Below are the code and all the weights of a small trained network. Each question names an input and a class and asks about switching units off, where a switched-off unit gives its printed mean instead of its output.

import numpy as np


def w(rows, s, z=0):
    codes = np.array(rows[::2]) - 128.0
    scale = np.full(codes.shape[1], s)
    scale[-1] = z or s
    return codes * scale


def f(y):
    return np.maximum(y, 0)


def log_softmax(a):
    a = a - a.max(-1, keepdims=True)
    return a - np.log(np.exp(a).sum(-1, keepdims=True))


def net(x, mask):
    res = np.array(x, float).reshape(1, 4) / 4 @ E
    y = f(res @ A[0][:, :-1].T + A[0][:, -1])
    res = res + np.where(mask, y, B[0][:, -1]) @ B[0][:, :-1]
    return log_softmax(res[-1] @ U[:, :-1].T + U[:, -1])


A, B = {}, {}
E = w([
[104,89,107,106,122,118],'x0',
[9,165,60,165,164,51],'x1',
[152,105,158,85,89,23],'x2',
[171,192,97,68,127,118],'x3',
],0.013)
A[0] = w([
[97,89,140,85,125,30,252],'neuron 1',
[125,148,79,153,135,172,147],'neuron 2',
[96,155,101,112,143,69,164],'neuron 3',
[165,173,40,170,155,134,119],'neuron 4',
[182,107,99,66,139,147,138],'neuron 5',
[140,137,108,193,217,144,120],'neuron 6',
[101,175,131,107,185,208,139],'neuron 7',
[138,165,89,119,174,48,179],'neuron 8',
[143,25,152,149,126,109,143],'neuron 9',
[136,74,125,138,160,101,108],'neuron 10',
[196,140,151,52,47,154,164],'neuron 11',
[175,160,117,62,70,175,201],'neuron 12',
[63,112,179,212,159,206,183],'neuron 13',
[136,73,164,111,72,132,195],'neuron 14',
[132,11,110,124,64,161,182],'neuron 15',
[91,156,101,64,133,212,117],'neuron 16',
[149,147,103,234,184,175,176],'neuron 17',
[134,178,56,108,66,112,141],'neuron 18',
[92,53,144,130,105,96,156],'neuron 19',
[61,188,158,138,148,105,200],'neuron 20',
[135,77,160,140,121,59,131],'neuron 21',
[105,166,122,157,158,215,178],'neuron 22',
[167,79,140,63,116,133,162],'neuron 23',
[143,117,200,78,136,110,134],'neuron 24',
[149,118,171,81,164,198,192],'neuron 25',
[162,139,76,36,134,163,171],'neuron 26',
[195,111,149,101,90,139,151],'neuron 27',
],0.011,0.0036)
B[0] = w([
[76,58,151,153,27,14,215],'neuron 1',
[37,99,43,185,108,177,174],'neuron 2',
[173,145,86,150,24,73,184],'neuron 3',
[105,132,96,145,81,151,167],'neuron 4',
[239,48,152,100,167,204,190],'neuron 5',
[50,202,153,159,23,151,178],'neuron 6',
[107,111,59,135,115,194,195],'neuron 7',
[151,144,60,116,100,30,185],'neuron 8',
[58,95,160,134,127,145,187],'neuron 9',
[103,110,148,121,141,97,150],'neuron 10',
[182,135,171,151,202,98,251],'neuron 11',
[254,116,86,200,203,118,224],'neuron 12',
[99,214,122,195,82,198,229],'neuron 13',
[144,107,228,100,141,142,197],'neuron 14',
[130,80,198,79,209,174,203],'neuron 15',
[170,86,49,87,79,198,177],'neuron 16',
[32,196,55,210,72,243,210],'neuron 17',
[95,92,109,129,79,66,163],'neuron 18',
[38,91,218,35,99,134,181],'neuron 19',
[84,186,97,119,79,84,187],'neuron 20',
[90,70,167,40,92,135,182],'neuron 21',
[121,139,2,162,73,229,212],'neuron 22',
[174,113,184,104,163,123,204],'neuron 23',
[130,175,185,129,169,75,185],'neuron 24',
[217,163,112,136,124,165,219],'neuron 25',
[176,58,99,106,185,114,191],'neuron 26',
[207,154,196,151,139,130,220],'neuron 27',
],0.0066,0.014)
U = w([
[120,130,112,126,89,5,189],'0',
[148,76,92,106,148,145,8],'1',
[95,188,94,153,108,172,169],'2',
[177,151,167,140,173,99,133],'3',
[84,48,182,94,129,110,155],'4',
],0.017,0.0014)

Each question gives the input, the list of numbers given to net, and the class t.
The units are the neurons (one row each of A and B). Each row of codes is followed by its name. A weight is (code - 128) times the scale printed after its matrix; where a second scale follows, it is the last column's (A, B and U).
mask holds one flag per neuron, in row order. A switched-off neuron (its flag False) gives its mean, the last column of its row in B, instead of its output. The means were averaged over made-up inputs and are rounded, as every weight is.
A unit's drop is (log p(t) with every unit on - log p(t) with that unit switched off) / (log p(t) with every unit on - log p(t) with every unit switched off).
The circuit of an input: a set's keep is (log p(t) with only the set's units on - log p(t) with every unit switched off) / (log p(t) with every unit on - log p(t) with every unit switched off). Starting from the 12 units with the biggest drops (on a tie, the unit counted first), units are removed one at a time, each time the one whose removal leaves the highest keep (on an exact tie, the one counted first), for as long as the keep stays at least 0.8.
circuit, biggest first: the units of the circuit, biggest drop first
unit that matters most: the unit with the biggest drop
top k neurons: the k neurons with the biggest drops, biggest first
drop of u: that unit's drop, to one decimal
input [2,-5,7,1], class 3: unit that matters most -> neuron 11
input [5,-1,5,3], class 4: circuit, biggest first -> neuron 21; neuron 25
input [6,-7,-4,-4], class 3: top 2 neurons -> neuron 27; neuron 14
input [-6,3,6,-8], class 4: top 4 neurons -> neuron 19; neuron 21; neuron 9; neuron 12
input [8,-6,-2,-4], class 3: top 2 neurons -> neuron 1; neuron 25
input [-1,2,1,-8], class 4: top 2 neurons -> neuron 19; neuron 22
input [-2,-5,-6,5], class 1: top 3 neurons -> neuron 26; neuron 5; neuron 12
input [5,-1,-6,7], class 1: top 2 neurons -> neuron 26; neuron 13
input [7,-8,8,2], class 3: top 2 neurons -> neuron 11; neuron 12
input [1,-7,-5,-4], class 2: top 2 neurons -> neuron 13; neuron 17
input [6,-3,8,4], class 4: top 2 neurons -> neuron 1; neuron 21
input [8,-8,6,0], class 3: top 3 neurons -> neuron 11; neuron 12; neuron 27
input [2,1,-1,5], class 1: top 4 neurons -> neuron 1; neuron 6; neuron 24; neuron 26
input [4,-2,-1,1], class 3: unit that matters most -> neuron 22
input [0,-4,-2,4], class 3: drop of neuron 11 -> 0.2
input [7,-3,2,2], class 3: drop of neuron 27 -> 0.1
input [-6,2,2,-4], class 0: drop of neuron 22 -> 0.4
